Below is a small trained network, with its code and all its weights. Each question gives an input and a class and asks what happens when units are switched off, that is, made to give their printed mean instead of their output.

import numpy as np


def w(rows, s, z=0):
    codes = np.array(rows[::2]) - 128.0
    scale = np.full(codes.shape[1], s)
    scale[-1] = z or s
    return codes * scale


def f(y):
    return y / 2 * (1 + np.tanh(0.7978845608 * (y + 0.044715 * y**3)))


def log_softmax(a):
    a = a - a.max(-1, keepdims=True)
    return a - np.log(np.exp(a).sum(-1, keepdims=True))


def net(x, mask):
    res = np.array(x, float).reshape(1, 8) / 4 @ E
    y = f(res @ A[0][:, :-1].T + A[0][:, -1])
    res = res + np.where(mask, y, B[0][:, -1]) @ B[0][:, :-1]
    return log_softmax(res[-1] @ U[:, :-1].T + U[:, -1])


A, B = {}, {}
E = w([
[215,120,75,200,18,111,93,139],'x0',
[127,138,252,108,132,222,136,105],'x1',
[66,117,83,91,15,142,57,43],'x2',
[130,77,114,85,121,179,142,171],'x3',
[180,105,195,145,61,71,157,118],'x4',
[71,138,91,134,7,47,115,152],'x5',
[55,94,132,85,64,166,90,213],'x6',
[82,255,158,83,86,107,220,129],'x7',
],0.0075)
A[0] = w([
[29,139,122,81,74,146,77,148,203],'neuron 0',
[122,130,78,214,181,71,127,185,249],'neuron 1',
[141,86,100,195,94,93,123,104,53],'neuron 2',
[200,114,157,207,70,155,74,111,180],'neuron 3',
[182,181,137,154,124,68,97,122,224],'neuron 4',
[122,177,131,119,39,87,183,132,82],'neuron 5',
[123,153,120,73,103,250,128,146,243],'neuron 6',
[138,144,93,180,107,180,144,192,253],'neuron 7',
],0.011,0.0042)
B[0] = w([
[147,132,205,202,71,6,88,59,249],'neuron 0',
[148,194,124,215,89,104,102,125,228],'neuron 1',
[100,69,205,106,168,140,179,66,182],'neuron 2',
[86,108,193,161,146,30,91,62,214],'neuron 3',
[152,137,144,125,196,61,57,136,204],'neuron 4',
[193,244,2,97,26,195,153,201,219],'neuron 5',
[108,142,202,144,202,81,107,105,222],'neuron 6',
[193,107,184,172,78,76,150,109,185],'neuron 7',
],0.0097,0.011)
U = w([
[172,86,68,110,118,152,61,191,82],'0',
[68,83,87,122,70,175,130,144,1],'1',
[92,118,169,189,143,33,91,60,187],'2',
[178,183,74,159,57,93,89,193,189],'3',
[103,103,15,134,139,145,91,96,106],'4',
[98,142,180,94,212,254,143,134,192],'5',
[90,77,77,113,95,186,130,119,17],'6',
],0.011,0.004)

Each question gives the input, the list of numbers given to net, and the class t.
The units are the neurons (one row each of A and B). Each row of codes is followed by its name. A weight is (code - 128) times the scale printed after its matrix; where a second scale follows, it is the last column's (A, B and U).
mask holds one flag per neuron, in row order. A switched-off neuron (its flag False) gives its mean, the last column of its row in B, instead of its output. The means were averaged over made-up inputs and are rounded, as every weight is.
A unit's drop is (log p(t) with every unit on - log p(t) with that unit switched off) / (log p(t) with every unit on - log p(t) with every unit switched off).
The circuit of an input: a set's keep is (log p(t) with only the set's units on - log p(t) with every unit switched off) / (log p(t) with every unit on - log p(t) with every unit switched off). Starting from all 8 units, units are removed one at a time, each time the one whose removal leaves the highest keep (on an exact tie, the one counted first), for as long as the keep stays at least 0.8.
circuit, biggest first: the units of the circuit, biggest drop first
unit that matters most: the unit with the biggest drop
k most important neurons: the k neurons with the biggest drops, biggest first
drop when u is switched off: that unit's drop, to one decimal
input [-1,-3,0,7,-4,8,-2,1], class 3: unit that matters most : neuron 3
input [-3,5,5,-8,-4,-8,2,-2], class 5: 3 most important neurons : (neuron 3; neuron 0; neuron 1)
input [-2,0,-8,4,4,-2,3,7], class 5: 2 most important neurons : (neuron 0; neuron 1)
input [-6,-7,3,1,5,-6,3,7], class 3: circuit, biggest first : (neuron 3; neuron 2)
input [-6,1,-5,-7,2,-5,0,1], class 5: 2 most important neurons : (neuron 0; neuron 3)
input [-3,4,-5,-4,-6,4,2,8], class 3: 2 most important neurons : (neuron 5; neuron 3)
input [2,4,-1,2,-5,-6,-7,5], class 5: 2 most important neurons : (neuron 0; neuron 3)
input [-7,5,-2,7,0,-8,-8,6], class 5: drop when neuron 3 is switched off : 0.0
input [-4,-7,-5,1,-7,4,-3,2], class 3: drop when neuron 3 is switched off : 0.2
input [-6,4,0,0,-8,-3,-7,1], class 5: drop when neuron 5 is switched off : 0.0
